Below are the code and all the weights of a small trained network. Each question names an input and a target symbol and asks about switching units off, where a switched-off unit gives its printed mean instead of its output.

import numpy as np


def w(rows, s, z=0):
    codes = np.array(rows[::2]) - 128.0
    scale = np.full(codes.shape[1], s)
    scale[-1] = z or s
    return codes * scale


def f(y):
    return np.maximum(y, 0)


def softmax(a):
    e = np.exp(a - a.max(-1, keepdims=True))
    return e / e.sum(-1, keepdims=True)


def log_softmax(a):
    a = a - a.max(-1, keepdims=True)
    return a - np.log(np.exp(a).sum(-1, keepdims=True))


def net(x, mask):
    ids = ['βδεζηθλξσ'.index(c) for c in x.split()]
    T = len(ids)
    res = E[ids] + P[:T]
    u = 0
    for l in range(2):
        q, k, v = (res @ M[l].T for M in (Q, K, V))
        z = softmax(np.where(np.tri(T) > 0, q @ k.T / 4**0.5, -1e9)) @ v
        res = res + np.where(mask[u], z, O[l][:, -1]) @ O[l][:, :-1]
        u += 1
        y = f(res @ A[l][:, :-1].T + A[l][:, -1])
        res = res + np.where(mask[u : u + 12], y, B[l][:, -1]) @ B[l][:, :-1]
        u += 12
    return log_softmax(res[-1] @ U[:, :-1].T + U[:, -1])


Q, K, V, O, A, B = {}, {}, {}, {}, {}, {}
E = w([
[128,123,93,134,108,29,73,132,154],'β',
[175,230,167,141,130,138,146,187,100],'δ',
[127,181,78,129,55,127,140,99,90],'ε',
[122,187,100,187,144,128,65,98,93],'ζ',
[86,113,234,36,195,114,157,70,194],'η',
[167,160,167,125,68,44,177,94,29],'θ',
[108,124,174,247,165,84,115,108,198],'λ',
[188,136,180,244,226,101,179,88,72],'ξ',
[251,167,89,200,114,138,166,106,136],'σ',
],0.019)
P = w([
[71,54,147,184,63,137,134,215,35],'0',
[114,87,156,207,49,130,120,200,127],'1',
[157,109,139,191,87,115,135,178,116],'2',
[165,134,142,175,80,122,133,159,132],'3',
[177,133,142,175,92,116,140,134,162],'4',
[174,118,150,158,73,79,140,128,233],'5',
[174,168,106,134,128,113,146,81,121],'6',
[187,218,164,85,102,117,140,134,163],'7',
[179,187,142,90,116,103,137,81,176],'8',
[167,189,105,89,78,141,171,11,165],'9',
[189,191,188,65,144,83,134,95,254],'10',
[181,198,111,51,142,129,159,3,166],'11',
[199,251,164,19,132,132,146,66,220],'12',
],0.0075)
Q[0] = w([
[186,175,165,140,72,61,169,22,136],'L0H0',
[28,42,52,102,158,215,120,188,101],'L0H0',
[20,26,186,68,84,178,150,182,127],'L0H0',
[37,3,23,132,210,238,117,236,91],'L0H0',
],0.0077)
K[0] = w([
[138,169,147,75,176,134,122,110,205],'L0H0',
[116,118,195,194,55,82,139,232,101],'L0H0',
[161,1,62,173,126,223,133,229,94],'L0H0',
[102,108,58,233,92,102,126,237,73],'L0H0',
],0.0079)
V[0] = w([
[124,68,141,70,80,138,206,164,123],'L0H0',
[111,159,230,189,128,100,199,80,100],'L0H0',
[2,113,158,161,123,59,166,72,146],'L0H0',
[186,114,115,103,76,42,134,137,94],'L0H0',
],0.008)
O[0] = w([
[99,251,115,101,32,191,208,115,95,111],'L0H0',
[51,136,47,69,121,48,235,146,146,245],'L0H0',
[137,134,178,130,90,86,81,115,151,168],'L0H0',
[146,241,158,219,254,58,44,133,148,209],'L0H0',
],0.0088,0.012)
A[0] = w([
[97,161,90,180,143,75,141,184,108,138],'L0N0',
[161,102,58,119,187,148,162,107,141,207],'L0N1',
[106,157,120,168,158,147,132,164,185,255],'L0N2',
[88,146,173,109,118,128,99,137,155,162],'L0N3',
[174,123,187,151,122,124,99,140,110,179],'L0N4',
[114,108,164,63,116,140,123,112,90,84],'L0N5',
[186,140,102,158,54,144,176,131,144,207],'L0N6',
[155,120,118,140,138,114,109,217,134,172],'L0N7',
[136,137,134,141,122,107,95,137,107,217],'L0N8',
[166,145,249,175,126,118,173,75,101,234],'L0N9',
[159,173,107,181,178,126,102,101,122,49],'L0N10',
[99,117,114,167,160,80,134,175,96,153],'L0N11',
],0.012,0.0035)
B[0] = w([
[36,103,101,92,34,135,125,111,180,252],'L0N0',
[119,79,131,68,74,90,194,123,125,151],'L0N1',
[124,142,134,109,90,72,121,148,175,168],'L0N2',
[105,65,157,130,191,144,179,120,87,140],'L0N3',
[122,159,62,184,181,183,177,112,155,147],'L0N4',
[146,116,94,155,231,60,93,111,212,136],'L0N5',
[169,160,173,151,104,81,151,195,124,160],'L0N6',
[97,125,86,124,101,96,128,175,152,154],'L0N7',
[139,84,63,152,93,108,170,99,2,172],'L0N8',
[86,65,63,182,186,125,127,112,142,211],'L0N9',
[81,134,133,151,126,131,199,128,194,200],'L0N10',
[207,78,122,119,79,201,102,89,153,214],'L0N11',
],0.0081,0.024)
Q[1] = w([
[144,115,127,148,139,200,155,136,75],'L1H0',
[2,93,121,156,178,101,128,182,163],'L1H0',
[148,93,63,139,98,42,107,39,160],'L1H0',
[173,116,123,138,155,165,145,163,105],'L1H0',
],0.0075)
K[1] = w([
[169,105,137,190,61,99,79,181,104],'L1H0',
[140,201,134,144,159,55,165,105,51],'L1H0',
[104,154,191,69,253,95,121,140,164],'L1H0',
[83,101,166,203,107,213,127,197,112],'L1H0',
],0.0064)
V[1] = w([
[115,8,139,128,106,146,2,134,188],'L1H0',
[180,77,126,106,173,145,83,83,55],'L1H0',
[144,73,155,142,136,163,162,55,143],'L1H0',
[122,206,81,103,87,151,34,78,81],'L1H0',
],0.0067)
O[1] = w([
[118,142,115,157,161,87,70,174,157,138],'L1H0',
[170,163,152,126,135,105,118,91,147,4],'L1H0',
[141,158,111,116,57,154,10,142,166,164],'L1H0',
[167,152,102,102,154,107,177,97,158,50],'L1H0',
],0.014,0.022)
A[1] = w([
[151,104,72,50,254,136,125,174,218,168],'L1N0',
[214,64,136,160,128,61,125,164,97,190],'L1N1',
[167,151,91,145,131,40,173,164,56,176],'L1N2',
[155,208,134,151,165,172,119,212,109,230],'L1N3',
[162,176,87,182,50,85,178,123,186,6],'L1N4',
[128,141,99,218,207,168,184,116,176,235],'L1N5',
[171,146,164,113,167,159,119,88,101,121],'L1N6',
[131,219,151,119,108,172,100,154,62,181],'L1N7',
[68,111,165,160,138,107,116,141,172,127],'L1N8',
[134,107,111,110,160,142,74,140,104,123],'L1N9',
[71,190,142,126,116,168,151,158,190,75],'L1N10',
[119,170,96,109,114,104,100,109,96,131],'L1N11',
],0.0092,0.0025)
B[1] = w([
[161,56,94,212,135,177,112,164,151,134],'L1N0',
[155,90,55,165,148,76,102,125,105,147],'L1N1',
[191,160,111,90,255,116,140,113,112,148],'L1N2',
[153,77,176,184,116,102,194,177,108,130],'L1N3',
[162,142,201,82,151,130,102,88,140,251],'L1N4',
[150,162,114,114,214,171,68,123,66,153],'L1N5',
[171,195,99,146,174,88,197,130,100,128],'L1N6',
[162,198,65,173,194,86,209,123,185,136],'L1N7',
[112,205,141,84,186,116,139,85,115,245],'L1N8',
[147,81,139,74,133,127,146,97,94,139],'L1N9',
[183,107,120,171,112,132,83,78,140,186],'L1N10',
[125,132,81,122,133,140,85,98,184,149],'L1N11',
],0.0092,0.025)
U = w([
[41,147,102,103,181,87,237,230,148,140],'β',
[223,34,55,181,107,159,116,135,167,253],'δ',
[98,124,92,51,149,49,115,209,103,78],'ε',
[101,141,236,176,94,136,84,92,100,64],'ζ',
[35,101,153,218,70,151,152,196,77,208],'η',
[136,157,158,110,103,125,162,50,254,97],'θ',
[78,234,99,214,184,220,104,102,142,141],'λ',
[131,113,117,32,26,188,42,191,140,57],'ξ',
[110,109,182,30,224,159,123,111,98,226],'σ',
],0.0069,0.0049)

Each question gives the input, a string of symbols that net reads in full, and the target symbol t.
The units are the heads (4 rows each of Q, K, V and O) and the neurons (one row each of A and B). Each row of codes is followed by its name. A weight is (code - 128) times the scale printed after its matrix; where a second scale follows, it is the last column's (O, A, B and U).
mask holds one flag per unit, layer by layer, with each layer's heads first. A switched-off unit (its flag False) gives its mean, the last column of its rows in O or B, instead of its output. The means were averaged over made-up inputs and are rounded, as every weight is.
A unit's drop is (log p(t) with every unit on - log p(t) with that unit switched off) / (log p(t) with every unit on - log p(t) with every unit switched off).
The circuit of an input: a set's keep is (log p(t) with only the set's units on - log p(t) with every unit switched off) / (log p(t) with every unit on - log p(t) with every unit switched off). Starting from the 12 units with the biggest drops (on a tie, the unit counted first), units are removed one at a time, each time the one whose removal leaves the highest keep (on an exact tie, the one counted first), for as long as the keep stays at least 0.8.
circuit, biggest first: the units of the circuit, biggest drop first
most important unit: the unit with the biggest drop
top k neurons: the k neurons with the biggest drops, biggest first
top k neurons in layer l: the k neurons of layer l with the biggest drops, biggest first
input ξ θ η ξ, target η: circuit, biggest first => [L0H0, L1H0]
input θ θ β λ β β θ β θ ε λ, target σ: most important unit => L0N0
input θ θ β θ θ ξ ζ δ σ, target β: circuit, biggest first => [L0N11, L1H0]
input ξ β ξ ε ε θ θ θ θ ξ σ, target ξ: circuit, biggest first => [L1H0, L0N1, L0N9]
input θ η θ θ ξ λ ξ ζ ξ, target η: circuit, biggest first => [L0H0, L1H0, L0N11]
input θ δ θ ξ ξ, target ξ: top 2 neurons in layer 0 => [L0N11, L0N8]
input ε ζ ξ θ β θ, target λ: circuit, biggest first => [L0H0, L0N9, L0N4]
input θ θ β θ ε θ ξ θ, target ξ: circuit, biggest first => [L0N10, L1H0]
input λ ξ ξ, target ξ: circuit, biggest first => [L0H0, L0N11, L1H0]
input θ λ δ θ β δ θ β σ ξ σ θ, target η: top 2 neurons => [L0N11, L0N0]
input δ σ ξ θ θ θ θ λ θ θ σ β, target η: top 2 neurons in layer 0 => [L0N8, L0N11]
input β θ δ σ β δ λ σ θ σ ζ ε ξ, target σ: circuit, biggest first => [L0N11, L0N0, L1N5, L1H0]
input θ ζ ξ θ β θ ξ, target θ: top 2 neurons => [L0N11, L0N0]
input σ δ β, target β: top neuron => [L0N8]
input θ ζ β, target δ: circuit, biggest first => [L0N11, L0H0]
input θ ε θ, target σ: circuit, biggest first => [L1H0, L0H0, L1N2]
input λ θ ξ σ θ σ λ, target η: top 2 neurons => [L0N10, L1N4]
input ξ λ ξ δ θ β, target θ: top 3 neurons in layer 0 => [L0N10, L0N7, L0N11]
input ε θ θ ζ δ, target δ: circuit, biggest first => [L0H0, L1H0, L1N8]
input θ ξ η θ ζ ε β θ θ ζ θ σ σ, target δ: top 3 neurons in layer 0 => [L0N0, L0N6, L0N10]
input θ ξ β, target ξ: most important unit => L0N8
input θ σ β λ β λ θ ε θ ξ θ ε β, target σ: circuit, biggest first => [L0N11, L0N0, L1H0, L0H0]
input ε ε β λ θ δ θ θ θ σ λ β, target ε: top 2 neurons in layer 0 => [L0N0, L0N8]
input β β β β ζ θ θ θ θ θ δ, target θ: top 2 neurons => [L1N10, L0N2]
input λ λ β β β ξ θ θ ξ σ, target ξ: top 3 neurons => [L0N1, L0N9, L0N6]
input β ζ ξ ξ β θ ε θ σ θ, target η: top 2 neurons in layer 0 => [L0N10, L0N2]
